Below is a small trained network, with its code and all its weights. Each question gives an input and a target symbol and asks what happens when units are switched off, that is, made to give their printed mean instead of their output.

import numpy as np


def w(rows, s, z=0):
    codes = np.array(rows[::2]) - 128.0
    scale = np.full(codes.shape[1], s)
    scale[-1] = z or s
    return codes * scale


def f(y):
    return y / 2 * (1 + np.tanh(0.7978845608 * (y + 0.044715 * y**3)))


def softmax(a):
    e = np.exp(a - a.max(-1, keepdims=True))
    return e / e.sum(-1, keepdims=True)


def log_softmax(a):
    a = a - a.max(-1, keepdims=True)
    return a - np.log(np.exp(a).sum(-1, keepdims=True))


def net(x, mask):
    ids = ['αγδεζστψω'.index(c) for c in x.split()]
    T = len(ids)
    res = E[ids] + P[:T]
    u = 0
    for l in range(2):
        r = res
        for j in range(3):
            rows = slice(2 * j, 2 * j + 2)
            q, k, v = (r @ M[l][rows].T for M in (Q, K, V))
            z = softmax(np.where(np.tri(T) > 0, q @ k.T / 2**0.5, -1e9)) @ v
            o = O[l][rows]
            res = res + np.where(mask[u + j], z, o[:, -1]) @ o[:, :-1]
        u += 3
        y = f(res @ A[l][:, :-1].T + A[l][:, -1])
        res = res + np.where(mask[u : u + 12], y, B[l][:, -1]) @ B[l][:, :-1]
        u += 12
    return log_softmax(res[-1] @ U[:, :-1].T + U[:, -1])


Q, K, V, O, A, B = {}, {}, {}, {}, {}, {}
E = w([
[130,90,147,247,156,143],'α',
[42,105,83,124,101,144],'γ',
[90,194,158,178,126,157],'δ',
[156,181,174,94,76,95],'ε',
[79,102,93,176,121,133],'ζ',
[209,77,166,113,96,181],'σ',
[118,172,109,57,71,174],'τ',
[159,139,60,105,189,42],'ψ',
[118,123,74,150,153,78],'ω',
],0.013)
P = w([
[186,70,23,228,3,89],'0',
[138,100,87,212,79,103],'1',
[111,116,116,171,131,117],'2',
[101,119,152,129,174,120],'3',
[102,120,171,81,206,130],'4',
[101,127,188,31,226,129],'5',
],0.0037)
Q[0] = w([
[157,119,191,108,53,244],'L0H1',
[147,158,88,110,144,71],'L0H1',
[155,159,99,65,68,108],'L0H2',
[136,156,192,140,104,156],'L0H2',
[237,147,146,109,136,119],'L0H3',
[125,189,101,89,117,113],'L0H3',
],0.012)
K[0] = w([
[152,111,208,126,51,246],'L0H1',
[150,213,77,71,163,62],'L0H1',
[94,221,67,8,81,80],'L0H2',
[172,141,185,99,86,173],'L0H2',
[254,70,138,173,164,112],'L0H3',
[177,159,48,93,136,83],'L0H3',
],0.0084)
V[0] = w([
[108,85,152,219,96,176],'L0H1',
[188,176,122,21,144,85],'L0H1',
[42,181,3,146,177,53],'L0H2',
[155,85,208,139,96,175],'L0H2',
[51,163,136,177,33,151],'L0H3',
[168,147,115,115,215,89],'L0H3',
],0.0045)
O[0] = w([
[67,158,180,55,203,167,153],'L0H1',
[202,97,78,177,22,118,95],'L0H1',
[63,145,111,166,253,223,255],'L0H2',
[185,107,122,119,61,66,71],'L0H2',
[180,97,26,228,71,154,226],'L0H3',
[74,156,164,115,179,139,83],'L0H3',
],0.0049,0.00097)
A[0] = w([
[58,139,128,125,240,114,126],'L0N1',
[179,60,176,142,125,226,182],'L0N2',
[165,151,170,101,94,78,139],'L0N3',
[65,227,137,145,244,153,110],'L0N4',
[152,76,145,128,123,181,191],'L0N5',
[134,86,97,168,129,96,193],'L0N6',
[2,117,73,108,86,190,254],'L0N7',
[172,168,209,86,113,32,167],'L0N8',
[178,79,143,137,148,129,210],'L0N9',
[127,250,124,99,69,191,221],'L0N10',
[189,33,47,229,123,52,181],'L0N11',
[139,195,167,139,104,86,149],'L0N12',
],0.0083,0.0031)
B[0] = w([
[72,130,178,125,184,118,194],'L0N1',
[193,85,126,88,134,100,166],'L0N2',
[106,154,160,129,119,88,155],'L0N3',
[98,136,243,131,144,149,190],'L0N4',
[154,92,119,94,124,111,154],'L0N5',
[157,97,89,148,143,107,185],'L0N6',
[2,97,97,112,99,157,225],'L0N7',
[88,164,167,142,129,62,182],'L0N8',
[163,109,132,107,146,98,167],'L0N9',
[124,187,147,117,49,157,202],'L0N10',
[236,82,40,149,119,104,253],'L0N11',
[132,168,145,164,110,109,154],'L0N12',
],0.01,0.0046)
Q[1] = w([
[95,191,179,66,33,142],'L1H1',
[157,197,244,144,74,89],'L1H1',
[118,161,255,134,102,75],'L1H2',
[169,84,69,101,135,133],'L1H2',
[144,148,187,118,60,106],'L1H3',
[90,135,137,92,44,179],'L1H3',
],0.0085)
K[1] = w([
[121,118,145,55,95,161],'L1H1',
[157,137,151,12,129,141],'L1H1',
[177,120,145,56,80,133],'L1H2',
[129,115,123,154,177,108],'L1H2',
[156,119,170,82,105,128],'L1H3',
[95,123,165,85,119,137],'L1H3',
],0.011)
V[1] = w([
[253,66,227,173,218,38],'L1H1',
[145,208,208,215,246,77],'L1H1',
[139,42,109,49,166,150],'L1H2',
[167,115,147,37,85,169],'L1H2',
[230,91,99,111,139,113],'L1H3',
[242,91,116,110,139,127],'L1H3',
],0.0045)
O[1] = w([
[47,117,90,149,102,82,174],'L1H1',
[93,86,113,200,3,95,4],'L1H1',
[131,153,86,89,171,111,156],'L1H2',
[73,182,133,95,159,149,87],'L1H2',
[68,160,152,100,165,142,202],'L1H3',
[58,164,144,116,168,152,181],'L1H3',
],0.0065,0.0029)
A[1] = w([
[183,164,145,162,35,148,176],'L1N1',
[87,71,77,134,87,108,184],'L1N2',
[95,85,75,146,108,107,182],'L1N3',
[64,122,209,99,193,122,56],'L1N4',
[31,206,214,127,132,148,87],'L1N5',
[115,73,114,114,212,179,254],'L1N6',
[248,75,43,141,112,105,157],'L1N7',
[138,119,127,113,128,120,136],'L1N8',
[122,89,136,103,177,109,249],'L1N9',
[170,202,178,97,145,182,109],'L1N10',
[254,106,167,118,187,110,136],'L1N11',
[106,102,143,209,74,219,95],'L1N12',
],0.0086,0.0044)
B[1] = w([
[174,110,209,171,140,118,202],'L1N1',
[169,103,103,54,94,113,207],'L1N2',
[183,111,111,67,107,127,211],'L1N3',
[71,224,210,164,144,228,161],'L1N4',
[134,124,27,161,41,190,210],'L1N5',
[118,130,182,37,121,10,254],'L1N6',
[66,139,101,147,16,223,220],'L1N7',
[119,116,123,134,133,129,133],'L1N8',
[63,107,141,75,149,106,215],'L1N9',
[195,155,111,50,160,173,199],'L1N10',
[82,56,30,95,90,147,181],'L1N11',
[146,2,72,172,204,166,157],'L1N12',
],0.0073,0.0086)
U = w([
[128,135,128,140,123,127,3],'α',
[58,151,228,127,166,142,80],'γ',
[153,79,111,205,159,188,155],'δ',
[170,150,182,162,60,75,115],'ε',
[142,119,225,92,254,44,210],'ζ',
[83,185,86,161,97,161,63],'σ',
[195,177,129,91,144,171,133],'τ',
[128,140,112,145,128,128,12],'ψ',
[110,68,38,93,73,93,197],'ω',
],0.0066,0.0046)

Each question gives the input, a string of symbols that net reads in full, and the target symbol t.
The units are the heads (2 rows each of Q, K, V and O) and the neurons (one row each of A and B). Each row of codes is followed by its name. A weight is (code - 128) times the scale printed after its matrix; where a second scale follows, it is the last column's (O, A, B and U).
mask holds one flag per unit, layer by layer, with each layer's heads first. A switched-off unit (its flag False) gives its mean, the last column of its rows in O or B, instead of its output. The means were averaged over made-up inputs and are rounded, as every weight is.
A unit's drop is (log p(t) with every unit on - log p(t) with that unit switched off) / (log p(t) with every unit on - log p(t) with every unit switched off).
The circuit of an input: a set's keep is (log p(t) with only the set's units on - log p(t) with every unit switched off) / (log p(t) with every unit on - log p(t) with every unit switched off). Starting from the 12 units with the biggest drops (on a tie, the unit counted first), units are removed one at a time, each time the one whose removal leaves the highest keep (on an exact tie, the one counted first), for as long as the keep stays at least 0.8.
units of the circuit, in order: the units of the circuit, biggest drop first
unit that matters most: the unit with the biggest drop
k most important neurons: the k neurons with the biggest drops, biggest first
top k neurons in layer l: the k neurons of layer l with the biggest drops, biggest first
drop when u is switched off: that unit's drop, to one decimal
input α γ α γ ζ α, target γ: most important neuron -> [L0N11]
input γ ζ ζ τ γ σ, target ω: units of the circuit, in order -> [L1N11; L0N2]
input ζ ψ τ ζ, target ζ: units of the circuit, in order -> [L1N5; L1N7]
input ζ ψ ω δ, target δ: 2 most important neurons -> [L1N12; L0N4]
input ψ ψ ω ψ ψ ψ, target γ: 3 most important neurons -> [L1N4; L0N4; L0N11]
input ψ σ σ τ ε δ, target τ: 2 most important neurons -> [L0N10; L1N10]
input δ ψ α σ ψ ψ, target γ: top 2 neurons in layer 1 -> [L1N4; L1N5]
input ε τ ε ε ψ δ, target τ: 2 most important neurons -> [L1N10; L0N10]
input σ σ α σ σ, target γ: top 2 neurons in layer 0 -> [L0N11; L0N8]
input σ ε σ ζ ζ, target ζ: top 2 neurons in layer 0 -> [L0N11; L0N10]
input ω γ δ ε ψ ε, target ε: 2 most important neurons -> [L0N8; L1N1]
input ε γ τ γ, target ζ: top 3 neurons in layer 1 -> [L1N6; L1N5; L1N7]
input α ω γ ε ε γ, target ζ: 3 most important neurons -> [L0N11; L0N7; L1N7]
input γ ε σ γ δ, target σ: 2 most important neurons -> [L1N5; L0N2]
input ε τ ψ α ε α, target ζ: unit that matters most -> L1H3
input α ω α ω, target ζ: 2 most important neurons -> [L1N7; L1N5]
input ψ ψ ω σ ω ω, target γ: top 2 neurons in layer 0 -> [L0N4; L0N11]
input τ σ σ, target ζ: top 2 neurons in layer 1 -> [L1N5; L1N7]
input τ ε σ ζ ε σ, target ζ: top 2 neurons in layer 0 -> [L0N11; L0N2]
input ε δ ψ ε γ τ, target τ: top neuron in layer 0 -> [L0N10]
input ζ τ α, target ω: drop when L0N5 is switched off -> 0.0
input ψ ψ ψ σ δ, target σ: drop when L0N2 is switched off -> 0.1
input ε ζ ω ω, target ζ: drop when L1N6 is switched off -> 0.1
